Below are the code and all the weights of a small trained network. Each question names an input and a class and asks about switching units off, where a switched-off unit gives its printed mean instead of its output.

import numpy as np


def w(rows, s, z=0):
    codes = np.array(rows[::2]) - 128.0
    scale = np.full(codes.shape[1], s)
    scale[-1] = z or s
    return codes * scale


def f(y):
    return y / 2 * (1 + np.tanh(0.7978845608 * (y + 0.044715 * y**3)))


def log_softmax(a):
    a = a - a.max(-1, keepdims=True)
    return a - np.log(np.exp(a).sum(-1, keepdims=True))


def net(x, mask):
    res = np.array(x, float).reshape(1, 4) / 4 @ E
    y = f(res @ A[0][:, :-1].T + A[0][:, -1])
    res = res + np.where(mask, y, B[0][:, -1]) @ B[0][:, :-1]
    return log_softmax(res[-1] @ U[:, :-1].T + U[:, -1])


A, B = {}, {}
E = w([
[110,161,150,128,162,212,192,59,147,97,152,71],'x0',
[89,36,192,118,166,153,101,146,156,150,84,189],'x1',
[186,56,78,78,247,108,140,179,252,152,139,101],'x2',
[184,101,207,101,155,64,122,213,35,244,117,58],'x3',
],0.012)
A[0] = w([
[178,115,92,66,205,140,129,131,179,143,151,62,124],'neuron 0',
[117,138,54,132,90,94,69,152,159,96,113,237,95],'neuron 1',
[44,33,166,111,148,157,67,108,162,134,49,237,61],'neuron 2',
[114,202,23,147,104,168,178,70,209,24,189,151,91],'neuron 3',
[155,80,130,77,131,74,99,158,123,169,93,87,108],'neuron 4',
[67,131,149,189,32,66,24,100,43,117,107,185,229],'neuron 5',
[124,92,140,160,168,219,205,64,194,101,125,109,91],'neuron 6',
[82,213,152,167,79,181,185,73,100,59,133,129,2],'neuron 7',
[156,150,50,144,80,92,72,127,137,65,101,248,135],'neuron 8',
],0.011,0.0029)
B[0] = w([
[152,113,122,149,105,84,85,154,106,139,119,111,199],'neuron 0',
[121,154,178,181,64,171,81,125,82,133,96,97,184],'neuron 1',
[10,203,76,97,91,171,172,96,132,96,86,150,198],'neuron 2',
[187,112,107,111,230,142,185,123,236,61,163,163,253],'neuron 3',
[158,75,119,140,139,113,123,178,159,129,129,111,178],'neuron 4',
[185,148,144,188,109,91,90,170,121,149,113,138,217],'neuron 5',
[151,54,165,139,153,103,93,189,130,163,80,159,201],'neuron 6',
[187,135,135,172,100,75,99,143,110,140,158,121,212],'neuron 7',
[149,164,161,117,143,167,129,194,102,172,64,128,196],'neuron 8',
],0.013,0.028)
U = w([
[93,137,114,102,150,192,175,107,175,92,121,148,139],'0',
[127,101,189,38,34,197,139,7,106,57,225,172,4],'1',
[150,168,113,152,99,103,147,67,103,100,177,108,101],'2',
[124,155,142,153,79,128,109,134,53,156,116,115,169],'3',
[70,46,145,94,38,217,35,13,162,45,244,114,4],'4',
[100,109,89,95,125,99,132,124,146,138,121,144,67],'5',
[172,81,139,142,145,92,101,154,149,145,131,144,179],'6',
],0.022)

Each question gives the input, the list of numbers given to net, and the class t.
The units are the neurons (one row each of A and B). Each row of codes is followed by its name. A weight is (code - 128) times the scale printed after its matrix; where a second scale follows, it is the last column's (A, B and U).
mask holds one flag per neuron, in row order. A switched-off neuron (its flag False) gives its mean, the last column of its row in B, instead of its output. The means were averaged over made-up inputs and are rounded, as every weight is.
A unit's drop is (log p(t) with every unit on - log p(t) with that unit switched off) / (log p(t) with every unit on - log p(t) with every unit switched off).
The circuit of an input: a set's keep is (log p(t) with only the set's units on - log p(t) with every unit switched off) / (log p(t) with every unit on - log p(t) with every unit switched off). Starting from all 9 units, units are removed one at a time, each time the one whose removal leaves the highest keep (on an exact tie, the one counted first), for as long as the keep stays at least 0.8.
circuit, biggest first: the units of the circuit, biggest drop first
k most important neurons: the k neurons with the biggest drops, biggest first
drop when u is switched off: that unit's drop, to one decimal
input [4,-8,-7,3], class 2: circuit, biggest first => (neuron 8)
input [-2,1,-2,-6], class 0: 2 most important neurons => (neuron 3; neuron 2)
input [7,-1,-2,-8], class 6: 2 most important neurons => (neuron 7; neuron 6)
input [-4,5,4,-3], class 0: 3 most important neurons => (neuron 2; neuron 5; neuron 7)
input [7,3,-2,-8], class 6: 2 most important neurons => (neuron 6; neuron 7)
input [5,3,2,-8], class 0: 3 most important neurons => (neuron 3; neuron 2; neuron 5)
input [-6,8,0,3], class 3: 3 most important neurons => (neuron 3; neuron 2; neuron 5)
input [7,-4,-2,8], class 3: 2 most important neurons => (neuron 3; neuron 6)
input [-1,5,7,-8], class 0: drop when neuron 2 is switched off => 0.8
input [-1,4,-4,-6], class 3: drop when neuron 1 is switched off => 0.6
input [0,8,-1,-6], class 0: drop when neuron 2 is switched off => 0.6
input [2,6,-7,8], class 3: drop when neuron 3 is switched off => 2.3
